Below is a small trained network, with its code and all its weights. Each question gives an input and a target symbol and asks what happens when units are switched off, that is, made to give their printed mean instead of their output.

import numpy as np


def w(rows, s, z=0):
    codes = np.array(rows[::2]) - 128.0
    scale = np.full(codes.shape[1], s)
    scale[-1] = z or s
    return codes * scale


def norm(h):
    return h / np.sqrt((h * h).mean(-1, keepdims=True) + 1e-5)


def f(y):
    return y / 2 * (1 + np.tanh(0.7978845608 * (y + 0.044715 * y**3)))


def softmax(a):
    e = np.exp(a - a.max(-1, keepdims=True))
    return e / e.sum(-1, keepdims=True)


def log_softmax(a):
    a = a - a.max(-1, keepdims=True)
    return a - np.log(np.exp(a).sum(-1, keepdims=True))


def net(x, mask):
    ids = ['αγεηλμξπφω'.index(c) for c in x.split()]
    T = len(ids)
    res = E[ids] + P[:T]
    r = norm(res)
    for j in range(3):
        rows = slice(2 * j, 2 * j + 2)
        q, k, v = (r @ M[0][rows].T for M in (Q, K, V))
        z = softmax(np.where(np.tri(T) > 0, q @ k.T / 2**0.5, -1e9)) @ v
        o = O[0][rows]
        res = res + np.where(mask[j], z, o[:, -1]) @ o[:, :-1]
    y = f(norm(res) @ A[0][:, :-1].T + A[0][:, -1])
    res = res + np.where(mask[3:19], y, B[0][:, -1]) @ B[0][:, :-1]
    return log_softmax(norm(res)[-1] @ U[:, :-1].T + U[:, -1])


Q, K, V, O, A, B = {}, {}, {}, {}, {}, {}
E = w([
[71,77,139],'α',
[12,163,27],'γ',
[17,164,40],'ε',
[146,25,73],'η',
[5,166,23],'λ',
[43,19,104],'μ',
[81,203,147],'ξ',
[123,49,118],'π',
[181,141,100],'φ',
[45,69,187],'ω',
],0.017)
P = w([
[142,242,14],'0',
[174,223,17],'1',
[92,83,166],'2',
[127,222,150],'3',
[193,173,86],'4',
[121,13,253],'5',
[126,160,229],'6',
[205,138,151],'7',
],0.006)
Q[0] = w([
[19,95,94],'head 1',
[154,159,180],'head 1',
[158,64,119],'head 2',
[112,134,78],'head 2',
[149,139,252],'head 3',
[148,135,177],'head 3',
],0.013)
K[0] = w([
[151,158,249],'head 1',
[67,206,115],'head 1',
[112,79,157],'head 2',
[77,77,116],'head 2',
[157,234,114],'head 3',
[164,202,74],'head 3',
],0.016)
V[0] = w([
[146,71,10],'head 1',
[23,92,120],'head 1',
[133,39,144],'head 2',
[80,2,62],'head 2',
[186,227,50],'head 3',
[82,92,144],'head 3',
],0.0081)
O[0] = w([
[107,2,117,170],'head 1',
[127,92,243,211],'head 1',
[247,85,135,142],'head 2',
[210,126,211,255],'head 2',
[165,151,195,69],'head 3',
[91,123,171,178],'head 3',
],0.0072)
A[0] = w([
[207,145,147,105],'neuron 1',
[145,103,107,36],'neuron 2',
[78,197,98,108],'neuron 3',
[102,131,76,99],'neuron 4',
[225,202,143,178],'neuron 5',
[174,65,75,67],'neuron 6',
[3,141,97,48],'neuron 7',
[100,114,128,102],'neuron 8',
[89,74,181,116],'neuron 9',
[175,144,49,245],'neuron 10',
[97,153,178,175],'neuron 11',
[59,198,70,3],'neuron 12',
[92,118,170,137],'neuron 13',
[165,184,131,190],'neuron 14',
[173,137,180,126],'neuron 15',
[172,47,123,147],'neuron 16',
],0.014,0.0035)
B[0] = w([
[84,54,111,137],'neuron 1',
[121,136,139,120],'neuron 2',
[119,111,105,200],'neuron 3',
[140,122,183,156],'neuron 4',
[76,103,1,143],'neuron 5',
[141,222,185,166],'neuron 6',
[178,62,141,255],'neuron 7',
[66,115,83,149],'neuron 8',
[135,167,147,251],'neuron 9',
[233,114,88,155],'neuron 10',
[146,187,106,176],'neuron 11',
[84,183,174,215],'neuron 12',
[139,148,86,188],'neuron 13',
[174,130,56,129],'neuron 14',
[101,118,85,156],'neuron 15',
[151,181,63,243],'neuron 16',
],0.0085,0.0066)
U = w([
[102,180,203,50],'α',
[54,130,127,1],'γ',
[44,141,133,18],'ε',
[141,128,138,85],'η',
[23,129,117,93],'λ',
[99,2,196,178],'μ',
[85,238,119,216],'ξ',
[156,87,175,123],'π',
[121,166,11,234],'φ',
[99,186,196,141],'ω',
],0.0095,0.003)

Each question gives the input, a string of symbols that net reads in full, and the target symbol t.
The units are the heads (2 rows each of Q, K, V and O) and the neurons (one row each of A and B). Each row of codes is followed by its name. A weight is (code - 128) times the scale printed after its matrix; where a second scale follows, it is the last column's (O, A, B and U).
mask holds one flag per unit, heads first, then neurons. A switched-off unit (its flag False) gives its mean, the last column of its rows in O or B, instead of its output. The means were averaged over made-up inputs and are rounded, as every weight is.
A unit's drop is (log p(t) with every unit on - log p(t) with that unit switched off) / (log p(t) with every unit on - log p(t) with every unit switched off).
The circuit of an input: a set's keep is (log p(t) with only the set's units on - log p(t) with every unit switched off) / (log p(t) with every unit on - log p(t) with every unit switched off). Starting from the 12 units with the biggest drops (on a tie, the unit counted first), units are removed one at a time, each time the one whose removal leaves the highest keep (on an exact tie, the one counted first), for as long as the keep stays at least 0.8.
units of the circuit, in order: the units of the circuit, biggest drop first
k most important neurons: the k neurons with the biggest drops, biggest first
which heads matter: for each layer, one digit per head in row order, 1 if its drop is at least 0.15 and else 0, layers parted by /
drop when u is switched off: that unit's drop, to one decimal
input η γ ω φ λ φ φ α, target φ: most important neuron -> [neuron 16]
input ε φ γ ξ μ φ α α, target φ: 2 most important neurons -> [neuron 12; neuron 15]
input λ η ε π φ ξ ε μ, target ξ: 2 most important neurons -> [neuron 7; neuron 16]
input ε μ ω α ε ξ, target ξ: units of the circuit, in order -> [head 1; neuron 11; neuron 5]
input μ η γ ξ μ, target ξ: units of the circuit, in order -> [head 1; head 2; neuron 7; neuron 6]
input γ μ λ μ η μ γ, target μ: 2 most important neurons -> [neuron 7; neuron 16]
input ε λ λ ξ α, target ξ: 2 most important neurons -> [neuron 11; neuron 13]
input λ λ η μ α λ φ μ, target φ: which heads matter -> 100
input μ μ ε γ ε ε, target μ: 2 most important neurons -> [neuron 7; neuron 12]
input η η φ, target φ: 3 most important neurons -> [neuron 16; neuron 7; neuron 5]
input α μ μ γ μ λ, target μ: 2 most important neurons -> [neuron 7; neuron 12]
input μ μ π ε α ξ, target ξ: drop when neuron 9 is switched off -> 0.0
input φ ω φ, target φ: drop when neuron 5 is switched off -> 0.1
input ε μ μ η γ, target μ: most important neuron -> [neuron 7]
input μ η μ η γ μ λ, target μ: drop when neuron 7 is switched off -> 0.4
